[ 1.34 -1.02  5.28  1.81 -0.05 -1.02 -0.22  7.48 -3.27 -5.91 -1.90  4.43
  7.52  5.81]  tud
[ 3.60  1.98 -0.15  3.67 -1.90 -4.02  3.71 -2.81 -3.27 -5.91  0.80  4.43
  7.52  5.81]  Vam
[-0.16 -2.32  1.37 -1.26  7.43 -1.97  5.00  2.58  5.72  5.42 -2.61  7.05
 -3.52  1.65]  vuzof
[-5.24 -1.79 -5.59 -3.43  2.57 -0.12  6.08 -4.69 -1.12 -1.00 -2.76  5.96
  6.62 -2.71]  fifor
[-3.05 -9.32  0.10 -0.24  1.92 -6.43  2.84  4.54 -1.46  3.46  0.39  0.96
 -2.53 -6.21]  tuvid
[-3.45 -3.35 -8.74 -4.23  1.13  5.73 -0.59 -3.06 -0.30 -4.90  3.26  3.69
 -3.75 -3.32]  goted
[ 1.34 -1.02  5.28  1.81 -0.05 -1.02 -0.22  7.48  5.54  3.29 -2.90  2.52
  7.65 -4.94]  neb
present: [ 5.42 -2.61  7.05]  yes
present: [-3.45 -3.35]  yes
present: [ 1.98 -0.15  3.67]  yes

